Below is a small trained network, with its code and all its weights. Each question gives an input and a class and asks what happens when units are switched off, that is, made to give their printed mean instead of their output.

import numpy as np


def w(rows, s, z=0):
    codes = np.array(rows[::2]) - 128.0
    scale = np.full(codes.shape[1], s)
    scale[-1] = z or s
    return codes * scale


def f(y):
    return np.maximum(y, 0)


def log_softmax(a):
    a = a - a.max(-1, keepdims=True)
    return a - np.log(np.exp(a).sum(-1, keepdims=True))


def net(x, mask):
    res = np.array(x, float).reshape(1, 3) / 4 @ E
    y = f(res @ A[0][:, :-1].T + A[0][:, -1])
    res = res + np.where(mask, y, B[0][:, -1]) @ B[0][:, :-1]
    return log_softmax(res[-1] @ U[:, :-1].T + U[:, -1])


A, B = {}, {}
E = w([
[81,227,110,74,117,137,155,44,68,38],'x0',
[127,92,76,240,183,110,67,81,32,157],'x1',
[137,106,80,159,89,173,116,249,75,39],'x2',
],0.015)
A[0] = w([
[126,100,110,156,126,129,114,180,116,99,179],'n0',
[138,80,133,155,129,114,115,196,177,214,254],'n1',
[133,117,88,236,140,139,97,176,9,67,15],'n2',
[140,132,92,154,125,178,106,61,95,129,105],'n3',
[141,113,106,122,112,143,123,254,142,115,123],'n4',
[131,144,145,55,122,129,135,65,181,171,183],'n5',
[128,81,121,227,158,110,84,52,99,244,122],'n6',
[128,146,129,174,154,96,92,42,57,157,102],'n7',
[113,153,113,101,93,136,121,218,105,13,79],'n8',
],0.014,0.0093)
B[0] = w([
[167,142,187,126,105,84,113,186,127,85,192],'n0',
[201,94,157,57,121,170,124,155,158,198,237],'n1',
[78,174,122,7,120,119,129,49,199,184,242],'n2',
[103,122,136,179,130,79,128,122,124,132,177],'n3',
[101,69,217,171,97,138,116,185,114,84,216],'n4',
[78,155,130,78,117,96,108,89,155,145,220],'n5',
[214,117,65,104,159,208,156,129,76,139,251],'n6',
[84,119,89,231,141,91,150,143,140,117,218],'n7',
[218,160,100,101,148,159,109,132,64,86,227],'n8',
],0.019,0.028)
U = w([
[141,90,159,51,113,162,124,124,254,216,210],'0',
[214,128,86,115,164,212,136,153,42,116,181],'1',
[89,212,113,86,127,86,112,74,160,109,132],'2',
[91,110,71,252,175,104,165,122,115,131,2],'3',
[150,60,209,163,91,151,106,209,147,106,67],'4',
],0.01,0.0037)

Each question gives the input, the list of numbers given to net, and the class t.
The units are the neurons (one row each of A and B). Each row of codes is followed by its name. A weight is (code - 128) times the scale printed after its matrix; where a second scale follows, it is the last column's (A, B and U).
mask holds one flag per neuron, in row order. A switched-off neuron (its flag False) gives its mean, the last column of its row in B, instead of its output. The means were averaged over made-up inputs and are rounded, as every weight is.
A unit's drop is (log p(t) with every unit on - log p(t) with that unit switched off) / (log p(t) with every unit on - log p(t) with every unit switched off).
The circuit of an input: a set's keep is (log p(t) with only the set's units on - log p(t) with every unit switched off) / (log p(t) with every unit on - log p(t) with every unit switched off). Starting from all 9 units, units are removed one at a time, each time the one whose removal leaves the highest keep (on an exact tie, the one counted first), for as long as the keep stays at least 0.8.
units of the circuit, in order: the units of the circuit, biggest drop first
unit that matters most: the unit with the biggest drop
top k neurons: the k neurons with the biggest drops, biggest first
drop of u: that unit's drop, to one decimal
input [3,8,-8], class 3: units of the circuit, in order	n7
input [4,1,-5], class 3: top 2 neurons	n2; n7
input [1,8,2], class 2: units of the circuit, in order	n2; n1
input [-7,2,8], class 0: top 2 neurons	n2; n1
input [1,4,8], class 2: units of the circuit, in order	n2; n1
input [1,8,-1], class 3: top 4 neurons	n7; n8; n1; n3
input [6,0,-1], class 2: top 2 neurons	n6; n4
input [-1,-8,4], class 4: top 2 neurons	n4; n6
input [8,2,-7], class 3: top 2 neurons	n7; n2
input [-5,6,2], class 0: top 2 neurons	n2; n8
input [5,-6,0], class 2: top 3 neurons	n6; n5; n1
input [5,-2,1], class 1: top 2 neurons	n2; n8
input [-6,3,0], class 1: top 3 neurons	n6; n5; n2
input [8,5,5], class 2: unit that matters most	n2
input [-8,-4,2], class 4: top 2 neurons	n4; n2
input [-2,2,7], class 0: drop of n2	6.0
input [6,4,1], class 2: drop of n2	0.9
input [0,-2,3], class 4: drop of n6	1.3
